Below are the code and all the weights of a small trained network. Each question names an input and a class and asks about switching units off, where a switched-off unit gives its printed mean instead of its output.

import numpy as np


def w(rows, s, z=0):
    codes = np.array(rows[::2]) - 128.0
    scale = np.full(codes.shape[1], s)
    scale[-1] = z or s
    return codes * scale


def f(y):
    return np.maximum(y, 0)


def log_softmax(a):
    a = a - a.max(-1, keepdims=True)
    return a - np.log(np.exp(a).sum(-1, keepdims=True))


def net(x, mask):
    res = np.array(x, float).reshape(1, 4) / 4 @ E
    y = f(res @ A[0][:, :-1].T + A[0][:, -1])
    res = res + np.where(mask, y, B[0][:, -1]) @ B[0][:, :-1]
    return log_softmax(res[-1] @ U[:, :-1].T + U[:, -1])


A, B = {}, {}
E = w([
[126,125,127,128],'x0',
[182,195,223,81],'x1',
[154,49,147,50],'x2',
[208,206,2,54],'x3',
],0.0094)
A[0] = w([
[162,174,229,69,83],'n0',
[167,10,159,4,162],'n1',
[129,40,118,70,190],'n2',
[44,48,245,127,69],'n3',
[78,96,162,113,2],'n4',
[170,165,2,27,97],'n5',
[49,68,186,201,47],'n6',
[90,48,64,175,103],'n7',
[114,43,41,191,70],'n8',
],0.0094,0.0041)
B[0] = w([
[220,94,213,104,191],'n0',
[54,231,201,204,208],'n1',
[147,202,195,163,184],'n2',
[82,168,149,15,229],'n3',
[140,138,108,43,148],'n4',
[68,159,134,41,249],'n5',
[93,202,138,41,213],'n6',
[201,139,223,128,190],'n7',
[255,158,214,103,190],'n8',
],0.0086,0.011)
U = w([
[91,205,136,179,235],'0',
[79,124,99,27,80],'1',
[134,143,136,127,254],'2',
[254,94,170,95,75],'3',
[62,101,125,174,147],'4',
[22,20,11,235,2],'5',
[57,12,30,212,2],'6',
],0.0083,0.0067)

Each question gives the input, the list of numbers given to net, and the class t.
The units are the neurons (one row each of A and B). Each row of codes is followed by its name. A weight is (code - 128) times the scale printed after its matrix; where a second scale follows, it is the last column's (A, B and U).
mask holds one flag per neuron, in row order. A switched-off neuron (its flag False) gives its mean, the last column of its row in B, instead of its output. The means were averaged over made-up inputs and are rounded, as every weight is.
A unit's drop is (log p(t) with every unit on - log p(t) with that unit switched off) / (log p(t) with every unit on - log p(t) with every unit switched off).
The circuit of an input: a set's keep is (log p(t) with only the set's units on - log p(t) with every unit switched off) / (log p(t) with every unit on - log p(t) with every unit switched off). Starting from all 9 units, units are removed one at a time, each time the one whose removal leaves the highest keep (on an exact tie, the one counted first), for as long as the keep stays at least 0.8.
units of the circuit, in order: the units of the circuit, biggest drop first
most important unit: the unit with the biggest drop
top k neurons: the k neurons with the biggest drops, biggest first
drop of u: that unit's drop, to one decimal
input [4,8,-1,-3], class 3: most important unit => n0
input [-2,-8,-7,-5], class 3: units of the circuit, in order => n8, n7
input [7,6,-7,-8], class 1: units of the circuit, in order => n3, n6
input [7,0,8,-3], class 0: top 2 neurons => n1, n2
input [0,4,-3,-5], class 1: units of the circuit, in order => n3, n1
input [2,1,-3,6], class 1: top 3 neurons => n5, n1, n2
input [-3,0,0,-7], class 1: top 2 neurons => n3, n6
input [-2,-7,-5,-8], class 1: top 2 neurons => n6, n3
input [5,3,-3,-5], class 1: top 2 neurons => n3, n1
input [0,3,-3,-4], class 1: units of the circuit, in order => n1, n3
input [4,4,8,-8], class 0: top 3 neurons => n1, n2, n5
input [7,-5,8,-3], class 0: top 3 neurons => n1, n2, n0
input [-5,-8,7,4], class 3: top 4 neurons => n8, n7, n6, n3
input [4,-2,-2,-7], class 1: top neuron => n3
input [-2,-5,5,0], class 0: top 2 neurons => n1, n0
input [5,-4,8,7], class 0: top 3 neurons => n1, n2, n3
input [-5,-4,-2,-8], class 1: top 2 neurons => n3, n6
input [-4,0,6,-6], class 0: top 3 neurons => n1, n2, n5
input [-2,-7,5,1], class 3: drop of n0 => -0.2
input [2,-7,1,-2], class 3: drop of n8 => 0.4
input [5,-7,-5,6], class 3: drop of n7 => 0.3
input [4,7,-4,2], class 3: units of the circuit, in order => n0
